Here is a tiny trained network, its code and every weight. The questions are about switching its units off for an input and a class, where a switched-off unit gives its printed mean instead of its output.

import numpy as np


def w(rows, s, z=0):
    codes = np.array(rows[::2]) - 128.0
    scale = np.full(codes.shape[1], s)
    scale[-1] = z or s
    return codes * scale


def f(y):
    return np.maximum(y, 0)


def log_softmax(a):
    a = a - a.max(-1, keepdims=True)
    return a - np.log(np.exp(a).sum(-1, keepdims=True))


def net(x, mask):
    res = np.array(x, float).reshape(1, 4) / 4 @ E
    y = f(res @ A[0][:, :-1].T + A[0][:, -1])
    res = res + np.where(mask, y, B[0][:, -1]) @ B[0][:, :-1]
    return log_softmax(res[-1] @ U[:, :-1].T + U[:, -1])


A, B = {}, {}
E = w([
[186,76,17,183],'x0',
[46,254,113,172],'x1',
[129,128,128,129],'x2',
[108,80,200,246],'x3',
],0.0099)
A[0] = w([
[202,120,190,228,53],'n0',
[56,197,114,157,74],'n1',
[84,170,254,65,2],'n2',
[88,106,181,202,174],'n3',
[126,128,52,178,81],'n4',
[146,24,176,69,14],'n5',
[135,128,87,57,76],'n6',
],0.012,0.004)
B[0] = w([
[195,209,41,77,230],'n0',
[1,29,63,83,242],'n1',
[206,123,84,246,252],'n2',
[176,152,79,34,255],'n3',
[149,54,181,182,196],'n4',
[33,40,41,118,246],'n5',
[174,211,73,161,207],'n6',
],0.0091,0.0086)
U = w([
[168,133,140,252,108],'0',
[68,106,129,91,53],'1',
[159,233,114,77,63],'2',
[133,156,157,124,248],'3',
],0.017,0.015)

Each question gives the input, the list of numbers given to net, and the class t.
The units are the neurons (one row each of A and B). Each row of codes is followed by its name. A weight is (code - 128) times the scale printed after its matrix; where a second scale follows, it is the last column's (A, B and U).
mask holds one flag per neuron, in row order. A switched-off neuron (its flag False) gives its mean, the last column of its row in B, instead of its output. The means were averaged over made-up inputs and are rounded, as every weight is.
A unit's drop is (log p(t) with every unit on - log p(t) with that unit switched off) / (log p(t) with every unit on - log p(t) with every unit switched off).
The circuit of an input: a set's keep is (log p(t) with only the set's units on - log p(t) with every unit switched off) / (log p(t) with every unit on - log p(t) with every unit switched off). Starting from all 7 units, units are removed one at a time, each time the one whose removal leaves the highest keep (on an exact tie, the one counted first), for as long as the keep stays at least 0.8.
circuit, biggest first: the units of the circuit, biggest drop first
k most important neurons: the k neurons with the biggest drops, biggest first
drop when u is switched off: that unit's drop, to one decimal
input [-4,4,8,-4], class 3: 2 most important neurons => n5, n2
input [3,2,-5,5], class 2: most important neuron => n0
input [-6,8,-3,-7], class 1: 2 most important neurons => n1, n0
input [-4,-2,-5,6], class 2: circuit, biggest first => n3, n0
input [-6,-6,-3,-4], class 0: 3 most important neurons => n2, n1, n3
input [-6,-5,6,-4], class 0: circuit, biggest first => n2, n3
input [-3,5,-4,-3], class 1: 3 most important neurons => n1, n0, n6
input [-4,8,-5,6], class 1: 3 most important neurons => n1, n3, n6
input [1,-6,7,6], class 3: 2 most important neurons => n1, n0
input [-5,-4,4,8], class 2: 2 most important neurons => n3, n0
input [4,-3,2,-3], class 0: 3 most important neurons => n3, n1, n0
input [-7,7,0,5], class 0: 2 most important neurons => n2, n5
input [7,6,-7,-5], class 0: 2 most important neurons => n4, n3
input [1,3,-1,3], class 1: circuit, biggest first => n2
input [-6,-6,1,-2], class 0: 3 most important neurons => n2, n1, n3
input [-4,8,-5,5], class 1: 2 most important neurons => n1, n3
input [5,-2,-8,3], class 3: drop when n0 is switched off => 0.3
input [-5,-3,3,0], class 0: drop when n2 is switched off => 0.6
input [-1,7,1,-4], class 1: drop when n0 is switched off => 0.0
input [5,7,-8,8], class 2: circuit, biggest first => n3
